Each row has a class, written after it, and each block has its own classes.
-59.1 1.5 -23.0 1.5 -12.6 -4.0 -5.1 0.1 0.3 24.6 17.7 16.0 -4.3 13.9 -7.7 7.4 6.8 5.2 0.3 -1.3 -8.8 -23.8 -6.1 -4.0 12.5 17.5 29.4 -1.7 16.3 46.6 26.3 67.2 -29.2 -11.2 -> z_702
19.1 17.0 18.1 -0.7 -21.2 1.0 -14.3 -13.0 -8.4 -5.6 26.1 2.4 -6.0 -5.3 -2.4 -4.0 -3.3 13.9 -19.9 25.3 -0.1 4.9 -7.6 2.0 -2.8 6.7 -12.2 3.5 11.4 -40.5 -7.5 7.8 5.2 -17.1 -> z_702
-34.1 -0.3 2.8 9.1 -15.4 -3.7 3.1 -1.0 3.4 -24.5 -2.5 0.9 -1.0 0.3 3.2 1.9 -16.9 2.8 -8.2 -3.9 -8.4 5.6 5.8 -5.2 5.9 -0.7 -7.8 -0.2 -10.4 -21.6 5.9 17.2 -1.4 -12.5 -> z_702
9.4 -3.6 20.1 -2.4 -6.0 17.1 -0.9 -10.5 5.3 -8.3 6.4 24.2 29.3 17.5 -1.4 22.7 -5.6 -0.5 2.1 -1.7 7.4 -14.9 -5.9 3.6 13.5 8.9 13.1 4.3 2.7 61.9 32.1 12.7 -23.6 -33.6 -> z_922
-9.4 -4.3 -17.6 -10.6 -30.1 -3.7 1.9 2.7 8.4 -11.2 -22.0 -11.3 -14.4 -22.8 11.6 -18.6 12.5 4.0 0.2 1.8 -15.9 18.5 2.5 15.7 -8.8 -11.1 -5.8 -0.6 -9.2 -80.9 -7.4 1.5 33.5 11.4 -> z_922
80.9 -8.8 26.4 -18.0 -21.0 41.1 -17.4 -18.2 50.4 -6.7 -57.6 16.1 60.0 -29.2 8.0 14.8 28.5 10.6 26.5 24.2 -12.5 20.1 -5.3 17.8 2.9 0.1 -0.1 26.2 16.7 80.9 11.6 -69.7 10.1 3.4 -> z_922
-2.3 -16.9 -16.1 -3.6 -15.3 22.6 -3.4 -0.9 29.5 7.9 -27.4 12.4 28.8 1.5 3.0 15.3 20.0 3.1 22.0 -5.2 -16.2 -10.4 -3.2 7.6 7.8 5.8 31.8 4.3 9.0 63.0 26.2 16.2 -11.0 -3.7 -> z_922
20.7 14.4 -21.1 -11.5 -12.7 -11.4 -37.6 2.2 21.4 33.2 -30.8 -16.0 -36.1 -43.6 -3.7 -22.2 39.1 9.5 16.0 10.6 -26.3 11.5 -4.6 7.3 -9.2 4.4 23.2 16.5 40.3 62.9 -18.1 -9.3 7.1 18.9 -> z_922
-27.4 -4.1 -12.5 -5.3 -20.8 0.8 -2.7 4.0 18.2 -9.8 -37.6 0.0 6.0 -16.8 5.7 -4.4 4.4 -5.2 34.7 10.0 -20.7 11.1 13.5 6.9 2.4 -3.6 19.2 4.7 -6.0 18.1 8.2 5.1 6.2 -6.5 -> z_922
0.2 2.3 18.8 0.2 -12.4 6.5 -1.9 -3.4 3.0 -25.2 13.9 7.3 9.8 7.8 1.0 8.4 -13.8 1.4 -14.3 15.7 3.5 -0.2 -2.0 -6.0 9.8 0.8 -6.5 2.7 -0.2 -3.3 5.8 9.9 -8.4 -18.3 -> z_702
-10.4 8.7 12.7 0.2 -16.2 -3.9 -7.4 -3.5 -11.8 -21.2 9.2 3.8 -5.9 -4.3 0.6 -3.8 -10.6 9.2 -16.4 13.0 8.3 6.4 -4.3 -4.0 8.9 -1.1 -2.6 9.4 -3.3 -41.1 0.1 4.9 1.8 -22.6 -> z_702
38.8 10.1 -3.7 -9.0 -1.3 5.2 -25.9 -1.1 13.2 22.5 -13.8 -0.3 -11.4 -13.9 -10.3 -4.6 28.1 8.9 0.2 10.9 -8.7 -0.5 -6.8 7.4 1.5 6.3 18.6 8.6 26.7 64.5 -0.3 -9.4 -3.6 -1.6 -> z_922
-25.8 6.0 8.2 3.9 -20.0 10.9 6.7 -8.6 1.4 -30.2 3.9 21.2 14.4 11.4 -7.2 12.5 -6.7 4.7 -6.5 -0.2 6.8 -3.0 -3.9 2.0 20.9 1.4 12.1 5.2 0.6 30.4 30.9 21.9 -18.7 -25.4 -> z_702
10.9 8.9 10.7 -1.3 -13.6 3.2 -5.1 -2.8 1.6 -8.4 15.1 2.9 5.0 2.1 -12.6 1.9 -3.1 6.0 -15.2 10.9 -3.9 2.4 -3.1 -6.7 7.6 9.5 -9.6 7.1 8.3 -7.9 -1.4 14.1 -6.0 -13.3 -> z_702

Next block, with new classes.
5.4 -16.6 -6.6 -31.6 17.6 -14.5 0.5 -1.8 -23.3 20.8 26.5 7.1 -13.7 10.5 3.0 -8.5 -35.7 -21.8 -21.9 -1.2 -8.3 -6.3 -30.7 -21.3 26.4 -15.9 -11.6 -22.9 -30.2 0.9 -4.3 16.7 -5.4 9.8 -> z_265
-10.1 30.3 15.4 87.1 -18.3 9.7 5.1 -3.7 23.0 -41.9 8.6 35.2 19.1 -2.0 35.2 22.2 21.4 3.6 10.8 -6.7 4.6 -8.3 53.8 9.5 -35.7 9.4 0.0 31.0 3.2 10.3 1.2 -0.2 12.9 9.2 -> z_376
67.1 46.7 -15.6 -35.0 -4.2 12.5 6.1 -7.1 -0.1 19.4 69.0 -13.8 1.3 -4.8 62.5 -25.9 -42.4 -83.8 10.3 -37.1 6.0 20.6 -50.0 -48.6 97.1 -17.1 -21.8 -24.2 -11.8 38.0 -36.2 26.7 21.1 13.5 -> z_265
5.2 -0.7 24.4 -5.1 -23.2 12.7 13.8 -17.0 9.5 -7.6 -20.3 -16.0 -9.2 -25.7 -6.4 -6.5 -5.3 -51.5 15.4 14.0 -4.0 10.0 8.4 -26.7 -25.2 -7.4 -6.0 -4.1 20.7 -3.0 14.6 -3.2 3.7 14.0 -> z_376
-8.1 9.3 5.8 33.1 -0.5 -13.9 -3.0 22.6 -17.4 -37.8 4.5 5.9 16.4 33.1 49.1 61.4 2.0 -19.3 -17.2 5.0 10.5 -13.2 29.1 8.9 -51.0 -1.4 6.3 47.1 -15.5 8.1 -2.8 14.2 -9.1 -1.5 -> z_265
18.7 -14.3 18.6 -22.4 -9.3 -12.7 8.2 6.0 0.4 0.2 14.4 -1.3 12.9 8.0 51.7 33.3 -24.8 -17.9 -11.1 -13.5 -6.1 -18.1 30.7 33.3 10.5 -29.8 -6.2 26.2 -18.3 -12.9 -1.8 -6.6 10.7 10.1 -> z_265
28.9 30.4 21.5 10.1 -41.6 9.4 6.7 3.0 6.6 -36.5 -23.0 -31.8 29.6 11.1 37.4 63.0 -3.2 -5.3 -2.3 2.1 0.7 6.5 35.3 -0.5 -30.6 8.1 -0.5 41.7 21.2 5.3 -4.4 14.8 10.6 14.2 -> z_948
35.8 5.9 29.1 -33.2 2.0 -16.9 -1.8 9.9 7.7 -21.9 59.7 -14.2 13.4 4.0 39.1 26.5 -22.4 -18.9 4.8 -19.0 8.4 -0.1 3.4 37.8 58.3 -10.8 -11.3 15.7 -3.8 17.4 -30.7 25.8 8.5 19.3 -> z_265
0.3 49.5 36.4 77.2 -33.8 -4.1 -0.9 1.6 36.5 -51.3 -4.1 1.5 25.0 37.1 53.9 12.7 15.4 47.0 -6.3 1.6 6.3 -5.2 72.4 26.8 -3.8 7.5 7.0 55.1 20.6 -0.3 -24.1 15.1 3.0 5.9 -> z_948
-11.1 24.0 -0.4 -1.3 -28.6 55.9 -4.2 9.0 29.2 21.6 19.9 32.0 0.6 -28.9 -5.7 6.0 -15.1 -12.3 34.5 -13.0 -2.7 30.6 13.0 -32.7 -69.1 -24.3 -5.8 5.3 25.1 -3.8 28.1 45.6 -16.8 19.1 -> z_376
4.5 -14.4 -9.4 2.2 20.1 -2.7 -1.7 8.6 9.3 -10.5 24.1 45.4 15.9 -15.7 -2.8 23.2 10.2 24.0 14.4 -4.3 -8.4 -7.1 19.6 56.2 3.0 -2.7 -6.8 4.7 -29.0 4.5 4.7 -12.3 12.9 11.6 -> z_265
-24.2 1.6 8.6 65.0 6.9 -11.6 7.1 -6.4 -5.4 -41.8 -6.4 19.0 -14.8 13.8 17.6 12.2 2.9 -18.8 -18.8 12.3 -6.6 -8.1 19.3 -34.6 -26.2 5.2 -6.7 -2.2 -14.1 6.6 10.9 2.2 -6.5 8.6 -> z_948
8.9 8.0 22.9 1.0 -14.7 22.2 0.9 15.8 4.9 -30.1 5.9 -15.4 -2.1 17.5 23.3 43.2 2.5 -33.6 27.9 3.9 2.9 7.2 38.2 0.4 -49.1 -21.7 1.7 54.2 45.4 -12.8 19.3 43.9 -7.8 17.1 -> z_376
19.2 6.3 13.7 -6.1 20.5 -4.1 -3.8 30.5 16.3 -30.7 54.1 -1.2 15.7 15.2 33.1 3.5 3.7 -1.9 29.6 1.2 17.2 -6.1 43.1 4.8 -29.0 -18.3 8.3 29.2 27.2 -2.2 11.4 2.7 2.2 -2.4 -> z_376
23.5 25.7 29.2 33.8 -35.9 -4.8 3.6 14.1 14.0 -46.5 -11.7 -21.9 24.8 8.5 55.1 50.6 11.7 -28.1 11.3 6.5 3.2 -10.4 44.5 13.0 -45.3 -5.1 4.4 51.9 30.6 -0.5 -3.3 5.8 12.7 -0.2 -> z_948
-28.1 -7.2 3.8 77.9 -2.5 23.5 3.4 -14.5 29.1 -36.5 -19.1 62.2 -1.7 -4.4 -32.6 27.7 23.7 68.1 12.9 17.7 -9.1 2.4 49.7 6.4 -51.5 8.1 4.7 16.6 3.6 0.8 12.1 7.6 6.4 14.8 -> z_376
20.6 27.6 59.1 15.6 -65.7 -16.6 18.9 13.2 23.6 -55.0 -26.2 -49.7 37.1 0.3 58.8 65.1 5.1 -24.1 4.5 14.3 15.6 -2.8 39.0 63.1 -43.8 9.9 -9.5 61.8 37.6 -5.3 -16.1 3.6 11.3 4.4 -> z_948
34.1 22.5 4.4 -24.0 -5.1 9.4 -7.7 21.0 -5.3 -7.5 11.7 -40.2 17.7 8.1 39.4 -12.0 14.0 -39.7 23.4 -19.4 11.4 -3.5 19.1 -4.9 22.5 -14.7 4.1 -14.5 33.3 -10.1 0.3 -3.1 7.7 -2.1 -> z_265
8.8 -10.9 35.3 -42.6 -16.3 18.3 -7.2 7.1 32.9 -24.7 9.6 -2.5 16.2 -20.1 -29.1 38.1 17.6 23.6 51.2 1.9 11.5 20.5 25.1 59.8 -40.8 -20.5 -3.1 29.1 58.7 -7.9 13.3 28.5 -4.0 14.7 -> z_376
8.2 -6.6 8.2 -35.2 0.9 -6.6 -1.5 13.0 -6.8 19.4 31.4 13.4 12.3 -21.8 18.2 3.7 -7.7 -27.4 8.6 -11.4 3.1 0.4 -8.0 51.8 23.2 -10.2 -14.3 16.4 -16.3 -3.5 0.0 -0.5 36.5 9.7 -> z_265
-5.4 4.1 -17.4 5.7 -23.0 62.2 -1.1 -8.6 17.9 30.5 -29.4 12.6 -13.3 -19.5 -47.1 -8.4 -1.6 43.5 28.8 -2.1 -17.6 21.8 27.0 -55.7 -53.5 -18.3 5.6 -1.0 36.2 -18.8 33.1 27.9 -2.7 14.1 -> z_376
